Below is a small trained network, with its code and all its weights. Each question gives an input and a class and asks what happens when units are switched off, that is, made to give their printed mean instead of their output.

import numpy as np


def w(rows, s, z=0):
    codes = np.array(rows[::2]) - 128.0
    scale = np.full(codes.shape[1], s)
    scale[-1] = z or s
    return codes * scale


def norm(h):
    return h / np.sqrt((h * h).mean(-1, keepdims=True) + 1e-5)


def f(y):
    return np.maximum(y, 0)


def log_softmax(a):
    a = a - a.max(-1, keepdims=True)
    return a - np.log(np.exp(a).sum(-1, keepdims=True))


def net(x, mask):
    res = np.array(x, float).reshape(1, 3) / 4 @ E
    u = 0
    for l in range(2):
        y = f(norm(res) @ A[l][:, :-1].T + A[l][:, -1])
        res = res + np.where(mask[u : u + 3], y, B[l][:, -1]) @ B[l][:, :-1]
        u += 3
    return log_softmax(norm(res)[-1] @ U[:, :-1].T + U[:, -1])


A, B = {}, {}
E = w([
[108,143,149,26,147,58,138,71,254],'x0',
[102,4,131,192,217,131,149,167,224],'x1',
[211,208,95,116,67,159,56,97,181],'x2',
],0.008)
A[0] = w([
[104,49,115,142,117,106,119,128,117,53],'L0N0',
[221,75,210,87,105,125,68,96,163,4],'L0N1',
[232,87,100,254,153,194,73,220,157,87],'L0N2',
],0.0077,0.0019)
B[0] = w([
[66,105,50,106,242,89,21,211,199,176],'L0N0',
[254,94,108,219,226,46,232,55,83,173],'L0N1',
[222,224,130,62,36,202,106,212,93,255],'L0N2',
],0.0083,0.0065)
A[1] = w([
[145,57,88,151,146,88,52,254,98,72],'L1N0',
[200,170,134,47,188,115,143,125,145,252],'L1N1',
[84,136,163,169,214,45,121,82,168,171],'L1N2',
],0.0075,0.0028)
B[1] = w([
[94,111,156,104,155,147,162,58,163,221],'L1N0',
[97,73,143,162,134,197,100,152,74,255],'L1N1',
[252,108,10,161,118,137,40,119,161,223],'L1N2',
],0.013,0.0073)
U = w([
[160,201,146,145,1,212,56,153,20,187],'0',
[198,6,21,136,177,138,26,32,222,199],'1',
[26,64,227,240,237,184,176,77,195,109],'2',
[127,179,139,151,78,3,166,68,247,1],'3',
],0.0083,0.0044)

Each question gives the input, the list of numbers given to net, and the class t.
The units are the neurons (one row each of A and B). Each row of codes is followed by its name. A weight is (code - 128) times the scale printed after its matrix; where a second scale follows, it is the last column's (A, B and U).
mask holds one flag per neuron, layer by layer. A switched-off neuron (its flag False) gives its mean, the last column of its row in B, instead of its output. The means were averaged over made-up inputs and are rounded, as every weight is.
A unit's drop is (log p(t) with every unit on - log p(t) with that unit switched off) / (log p(t) with every unit on - log p(t) with every unit switched off).
The circuit of an input: a set's keep is (log p(t) with only the set's units on - log p(t) with every unit switched off) / (log p(t) with every unit on - log p(t) with every unit switched off). Starting from all 6 units, units are removed one at a time, each time the one whose removal leaves the highest keep (on an exact tie, the one counted first), for as long as the keep stays at least 0.8.
units of the circuit, in order: the units of the circuit, biggest drop first
k most important neurons: the k neurons with the biggest drops, biggest first
top k neurons in layer l: the k neurons of layer l with the biggest drops, biggest first
drop when u is switched off: that unit's drop, to one decimal
input [-7,6,8], class 0: most important neuron : [L0N2]
input [-7,8,-2], class 0: 2 most important neurons : [L0N2; L0N1]
input [2,-4,-8], class 1: units of the circuit, in order : [L0N2; L1N2]
input [-4,-1,-5], class 2: top 2 neurons in layer 1 : [L1N2; L1N0]
input [-3,-3,-6], class 2: 2 most important neurons : [L1N2; L0N2]
input [0,7,-2], class 2: 4 most important neurons : [L0N2; L1N2; L1N0; L0N1]
input [-2,4,-3], class 2: 3 most important neurons : [L1N2; L1N0; L0N2]
input [-2,4,-4], class 2: 3 most important neurons : [L1N2; L0N2; L1N0]
input [-8,5,-2], class 0: 2 most important neurons : [L0N2; L1N2]
input [2,5,7], class 0: top 2 neurons in layer 0 : [L0N2; L0N0]
input [-5,-4,-7], class 2: top 2 neurons in layer 1 : [L1N2; L1N0]
input [3,8,-8], class 1: drop when L1N2 is switched off : 0.8
input [-2,3,0], class 0: drop when L0N2 is switched off : 2.7
input [-6,5,4], class 0: drop when L0N2 is switched off : 2.8
input [-2,5,6], class 0: top neuron in layer 0 : [L0N2]
